Here is a tiny trained network, its code and every weight. The questions are about switching its units off for an input and a target symbol, where a switched-off unit gives its printed mean instead of its output.

import numpy as np


def w(rows, s, z=0):
    codes = np.array(rows[::2]) - 128.0
    scale = np.full(codes.shape[1], s)
    scale[-1] = z or s
    return codes * scale


def f(y):
    return y / 2 * (1 + np.tanh(0.7978845608 * (y + 0.044715 * y**3)))


def softmax(a):
    e = np.exp(a - a.max(-1, keepdims=True))
    return e / e.sum(-1, keepdims=True)


def log_softmax(a):
    a = a - a.max(-1, keepdims=True)
    return a - np.log(np.exp(a).sum(-1, keepdims=True))


def net(x, mask):
    ids = ['ΞΣΦαβγδεζηθλμτω'.index(c) for c in x.split()]
    T = len(ids)
    res = E[ids] + P[:T]
    q, k, v = (res @ M[0].T for M in (Q, K, V))
    z = softmax(np.where(np.tri(T) > 0, q @ k.T / 4**0.5, -1e9)) @ v
    res = res + np.where(mask[0], z, O[0][:, -1]) @ O[0][:, :-1]
    y = f(res @ A[0][:, :-1].T + A[0][:, -1])
    res = res + np.where(mask[1:9], y, B[0][:, -1]) @ B[0][:, :-1]
    return log_softmax(res[-1] @ U[:, :-1].T + U[:, -1])


Q, K, V, O, A, B = {}, {}, {}, {}, {}, {}
E = w([
[189,137,116,169,84,172,176,156,202,107,83],'Ξ',
[176,173,103,117,35,144,173,120,178,114,76],'Σ',
[189,161,114,148,143,190,158,47,95,228,194],'Φ',
[160,206,13,73,140,114,97,96,227,132,141],'α',
[144,111,120,157,19,165,187,139,195,85,30],'β',
[204,60,34,80,121,111,194,137,99,191,180],'γ',
[151,69,88,125,209,216,97,134,176,173,118],'δ',
[181,66,150,205,103,35,157,106,254,160,125],'ε',
[179,90,191,186,138,127,191,177,93,122,116],'ζ',
[40,116,120,55,122,122,205,175,218,213,244],'η',
[87,108,75,128,116,112,45,210,137,72,79],'θ',
[183,50,197,86,158,191,133,175,106,146,163],'λ',
[215,115,167,223,111,63,122,75,103,70,67],'μ',
[66,155,224,71,164,114,52,34,171,103,239],'τ',
[75,186,156,137,160,109,184,93,82,192,59],'ω',
],0.0094)
P = w([
[120,224,83,255,97,183,75,191,166,158,197],'0',
[134,205,108,249,88,179,151,158,159,140,171],'1',
[167,194,131,223,86,167,166,146,170,141,142],'2',
[165,169,140,187,87,161,165,140,152,141,120],'3',
[170,140,147,170,99,153,171,122,160,143,101],'4',
[163,122,153,149,120,135,160,121,155,144,92],'5',
[162,101,158,133,136,117,164,103,158,132,82],'6',
[160,78,165,108,133,101,142,101,142,137,60],'7',
[154,58,166,86,165,85,160,88,146,138,49],'8',
[136,38,162,72,163,95,150,75,127,137,19],'9',
[127,74,165,76,161,111,170,66,107,112,53],'10',
],0.0055)
Q[0] = w([
[76,157,151,185,93,53,129,176,138,64,30],'h1',
[156,184,180,184,160,92,171,55,114,159,94],'h1',
[57,118,77,55,174,147,52,157,79,113,225],'h1',
[2,220,86,77,214,77,14,176,40,125,248],'h1',
],0.0079)
K[0] = w([
[16,137,160,108,146,44,61,191,108,76,43],'h1',
[67,195,194,25,216,115,191,32,53,217,71],'h1',
[179,173,61,222,60,228,126,213,165,130,217],'h1',
[92,237,71,254,34,208,136,196,143,137,196],'h1',
],0.0064)
V[0] = w([
[7,203,93,35,173,254,195,180,85,196,72],'h1',
[184,87,124,75,158,147,94,168,140,139,231],'h1',
[218,70,124,130,131,217,96,202,105,107,154],'h1',
[104,144,245,128,221,81,124,77,40,183,188],'h1',
],0.0058)
O[0] = w([
[125,224,155,47,179,119,196,175,175,182,49,235],'h1',
[167,80,105,81,87,164,206,83,122,172,207,4],'h1',
[137,48,102,95,160,185,221,107,62,86,164,47],'h1',
[215,145,203,210,44,129,131,130,74,255,122,166],'h1',
],0.0065,0.0036)
A[0] = w([
[132,60,116,113,94,91,253,177,152,134,187,223],'n1',
[187,60,224,158,126,187,169,155,27,143,153,217],'n2',
[105,122,208,76,186,168,91,83,162,169,212,254],'n3',
[212,161,167,213,28,82,167,176,134,153,109,171],'n4',
[167,94,67,155,60,139,165,50,90,61,138,212],'n5',
[90,173,159,189,135,43,89,202,163,77,79,238],'n6',
[116,88,135,159,192,215,102,222,161,100,152,220],'n7',
[170,184,9,126,200,173,89,90,187,175,143,188],'n8',
],0.0064,0.0032)
B[0] = w([
[111,48,83,94,115,89,213,169,102,152,194,145],'n1',
[214,153,165,122,98,102,78,175,59,87,151,149],'n2',
[102,176,254,154,105,168,113,131,131,98,225,155],'n3',
[108,133,183,144,64,65,143,118,110,199,72,231],'n4',
[175,87,26,167,146,102,132,24,94,80,117,144],'n5',
[57,114,142,106,117,92,78,176,125,84,68,255],'n6',
[110,141,132,177,191,228,95,197,145,116,148,157],'n7',
[194,164,125,111,204,117,86,85,148,210,164,181],'n8',
],0.0065,0.0085)
U = w([
[224,171,144,203,76,139,137,16,82,226,157,3],'Ξ',
[85,45,107,204,104,95,72,81,181,140,167,96],'Σ',
[91,162,178,151,87,75,110,189,125,174,71,192],'Φ',
[134,138,103,77,118,167,253,93,160,67,78,120],'α',
[148,101,115,203,138,109,49,31,52,49,107,105],'β',
[140,130,120,229,223,225,103,160,161,178,149,195],'γ',
[76,176,200,132,64,144,80,51,180,52,206,140],'δ',
[55,109,69,77,139,143,42,215,128,9,94,73],'ε',
[177,118,166,140,110,142,140,236,55,57,168,234],'ζ',
[26,134,111,84,109,108,223,176,172,148,203,34],'η',
[114,118,122,129,146,124,143,107,127,94,128,10],'θ',
[136,132,137,93,174,128,111,113,130,106,138,24],'λ',
[177,229,46,59,163,74,49,74,182,116,167,178],'μ',
[156,63,54,98,134,67,236,103,68,178,125,148],'τ',
[185,113,171,46,183,134,79,130,145,149,141,124],'ω',
],0.0056,0.0014)

Each question gives the input, a string of symbols that net reads in full, and the target symbol t.
The units are the heads (4 rows each of Q, K, V and O) and the neurons (one row each of A and B). Each row of codes is followed by its name. A weight is (code - 128) times the scale printed after its matrix; where a second scale follows, it is the last column's (O, A, B and U).
mask holds one flag per unit, heads first, then neurons. A switched-off unit (its flag False) gives its mean, the last column of its rows in O or B, instead of its output. The means were averaged over made-up inputs and are rounded, as every weight is.
A unit's drop is (log p(t) with every unit on - log p(t) with that unit switched off) / (log p(t) with every unit on - log p(t) with every unit switched off).
The circuit of an input: a set's keep is (log p(t) with only the set's units on - log p(t) with every unit switched off) / (log p(t) with every unit on - log p(t) with every unit switched off). Starting from all 9 units, units are removed one at a time, each time the one whose removal leaves the highest keep (on an exact tie, the one counted first), for as long as the keep stays at least 0.8.
circuit, biggest first: the units of the circuit, biggest drop first
k most important neurons: the k neurons with the biggest drops, biggest first
drop when u is switched off: that unit's drop, to one decimal
input ω ω λ δ λ ε, target τ: circuit, biggest first	(h1, n1, n5)
input ω θ ω ω λ μ γ δ δ β, target α: circuit, biggest first	(h1, n8, n6)
input β ω μ β β ω γ, target τ: circuit, biggest first	(n1, h1, n5)
input ω ω ε, target Φ: circuit, biggest first	(h1, n4)
input δ ω δ α ω θ, target ε: circuit, biggest first	(h1, n4, n7)
input ω ω ζ ω ω λ, target ζ: circuit, biggest first	(n2, h1, n8)
input Φ ω Ξ, target Φ: 2 most important neurons	(n4, n6)
input ω Σ β η Φ β δ τ μ, target Ξ: 2 most important neurons	(n4, n6)
input ω θ τ ω δ α β Ξ ζ, target ζ: 3 most important neurons	(n2, n8, n1)
input ω θ δ δ α Φ β β, target ε: circuit, biggest first	(h1, n4)
input μ δ β δ δ λ ε δ τ ε, target Ξ: circuit, biggest first	(h1, n6)
input β α δ δ ε, target Σ: circuit, biggest first	(h1)
input ω β ω τ Φ Σ, target Ξ: circuit, biggest first	(h1, n6)
input γ δ α α ω β θ ω μ, target Φ: circuit, biggest first	(h1, n4, n6)
input ω ω α ε ω α ω ω β Φ δ, target γ: 3 most important neurons	(n7, n6, n4)
input ω δ β μ δ Ξ β λ γ Σ, target τ: 2 most important neurons	(n1, n5)
input γ Φ η, target η: 2 most important neurons	(n1, n3)
input μ α δ ω τ, target δ: drop when h1 is switched off	0.1
input ω δ δ η μ, target β: drop when n5 is switched off	0.3
input ω λ μ δ Φ Φ Φ δ δ ζ, target ζ: drop when n2 is switched off	0.8
input ω λ τ Σ, target Ξ: 3 most important neurons	(n6, n4, n5)
input ω θ ζ β μ β ω Φ μ β, target β: drop when h1 is switched off	1.0
